Here is a tiny trained network, its code and every weight. The questions are about switching its units off for an input and a class, where a switched-off unit gives its printed mean instead of its output.

import numpy as np


def w(rows, s, z=0):
    codes = np.array(rows[::2]) - 128.0
    scale = np.full(codes.shape[1], s)
    scale[-1] = z or s
    return codes * scale


def f(y):
    return np.maximum(y, 0)


def log_softmax(a):
    a = a - a.max(-1, keepdims=True)
    return a - np.log(np.exp(a).sum(-1, keepdims=True))


def net(x, mask):
    res = np.array(x, float).reshape(1, 5) / 4 @ E
    y = f(res @ A[0][:, :-1].T + A[0][:, -1])
    res = res + np.where(mask, y, B[0][:, -1]) @ B[0][:, :-1]
    return log_softmax(res[-1] @ U[:, :-1].T + U[:, -1])


A, B = {}, {}
E = w([
[140,195,32,53,23,158,45,215],'x0',
[135,216,158,111,201,96,87,86],'x1',
[170,254,200,209,86,218,110,69],'x2',
[191,131,235,64,126,109,182,138],'x3',
[157,129,73,150,197,99,188,32],'x4',
],0.0099)
A[0] = w([
[135,116,86,127,28,193,62,166,98],'neuron 0',
[146,83,249,191,161,140,154,82,141],'neuron 1',
[178,129,128,49,191,68,113,103,139],'neuron 2',
[184,76,115,169,142,103,169,168,105],'neuron 3',
[55,78,46,187,191,100,97,109,100],'neuron 4',
[60,137,151,152,168,144,109,120,2],'neuron 5',
[103,47,59,92,150,123,126,143,178],'neuron 6',
[39,91,84,137,169,143,108,85,141],'neuron 7',
[158,152,60,175,170,170,167,61,176],'neuron 8',
[133,226,135,121,123,143,73,134,85],'neuron 9',
[102,89,86,80,141,59,130,141,102],'neuron 10',
[181,196,116,208,152,126,102,68,148],'neuron 11',
[154,103,192,132,137,132,153,166,73],'neuron 12',
[167,87,193,178,169,147,161,80,161],'neuron 13',
],0.014,0.0072)
B[0] = w([
[69,153,35,179,34,110,116,116,250],'neuron 0',
[60,118,222,238,102,214,145,85,247],'neuron 1',
[82,174,119,58,126,4,152,110,191],'neuron 2',
[97,132,102,115,205,116,82,93,161],'neuron 3',
[8,153,147,86,78,139,231,123,205],'neuron 4',
[126,91,93,108,98,109,203,162,146],'neuron 5',
[134,70,85,36,142,39,133,146,216],'neuron 6',
[85,65,108,116,21,78,204,137,185],'neuron 7',
[49,171,92,188,190,122,66,12,220],'neuron 8',
[171,198,174,169,213,188,79,88,206],'neuron 9',
[147,176,136,39,170,77,136,86,196],'neuron 10',
[48,236,136,53,169,75,164,44,231],'neuron 11',
[57,163,141,159,172,178,143,64,160],'neuron 12',
[107,130,182,218,116,215,42,123,230],'neuron 13',
],0.011,0.02)
U = w([
[93,200,153,102,139,101,150,55,103],'0',
[162,141,108,170,72,243,42,221,36],'1',
[154,174,229,193,189,245,53,111,181],'2',
[57,116,120,136,31,139,181,162,156],'3',
[116,104,75,92,145,83,32,111,169],'4',
[120,40,178,118,199,177,124,144,1],'5',
[183,90,142,46,189,56,167,223,56],'6',
],0.012,0.0069)

Each question gives the input, the list of numbers given to net, and the class t.
The units are the neurons (one row each of A and B). Each row of codes is followed by its name. A weight is (code - 128) times the scale printed after its matrix; where a second scale follows, it is the last column's (A, B and U).
mask holds one flag per neuron, in row order. A switched-off neuron (its flag False) gives its mean, the last column of its row in B, instead of its output. The means were averaged over made-up inputs and are rounded, as every weight is.
A unit's drop is (log p(t) with every unit on - log p(t) with that unit switched off) / (log p(t) with every unit on - log p(t) with every unit switched off).
The circuit of an input: a set's keep is (log p(t) with only the set's units on - log p(t) with every unit switched off) / (log p(t) with every unit on - log p(t) with every unit switched off). Starting from the 12 units with the biggest drops (on a tie, the unit counted first), units are removed one at a time, each time the one whose removal leaves the highest keep (on an exact tie, the one counted first), for as long as the keep stays at least 0.8.
units of the circuit, in order: the units of the circuit, biggest drop first
top k neurons: the k neurons with the biggest drops, biggest first
drop when u is switched off: that unit's drop, to one decimal
input [2,3,0,-6,-1], class 3: units of the circuit, in order -> (neuron 10; neuron 7; neuron 11)
input [-5,3,8,-5,6], class 2: top neuron -> (neuron 13)
input [4,-2,-8,-3,-2], class 6: units of the circuit, in order -> (neuron 6; neuron 8; neuron 13)
input [1,7,-5,-1,-8], class 4: units of the circuit, in order -> (neuron 11; neuron 1)
input [-4,7,-2,-2,-7], class 3: units of the circuit, in order -> (neuron 11; neuron 8)
input [5,-8,-7,-2,8], class 6: top 2 neurons -> (neuron 6; neuron 10)
input [1,-5,3,3,-5], class 3: top 3 neurons -> (neuron 13; neuron 9; neuron 0)
input [-2,-6,-5,-5,0], class 3: top 2 neurons -> (neuron 4; neuron 7)
input [-8,7,-7,8,-7], class 2: top 2 neurons -> (neuron 1; neuron 13)
input [2,-6,3,2,-6], class 3: top 3 neurons -> (neuron 13; neuron 0; neuron 9)
input [7,4,0,-1,-3], class 1: top 2 neurons -> (neuron 0; neuron 11)
input [-2,-3,-8,-7,-3], class 3: top 2 neurons -> (neuron 4; neuron 7)
input [4,-7,1,6,-1], class 3: top 2 neurons -> (neuron 13; neuron 9)
input [8,3,-2,-3,-7], class 1: top neuron -> (neuron 11)
input [7,-2,4,5,-6], class 1: drop when neuron 0 is switched off -> 0.2
input [-1,5,6,5,6], class 2: drop when neuron 13 is switched off -> 0.3
input [7,3,3,1,-3], class 1: drop when neuron 8 is switched off -> 0.2
input [-4,6,8,1,-6], class 2: drop when neuron 2 is switched off -> 0.0
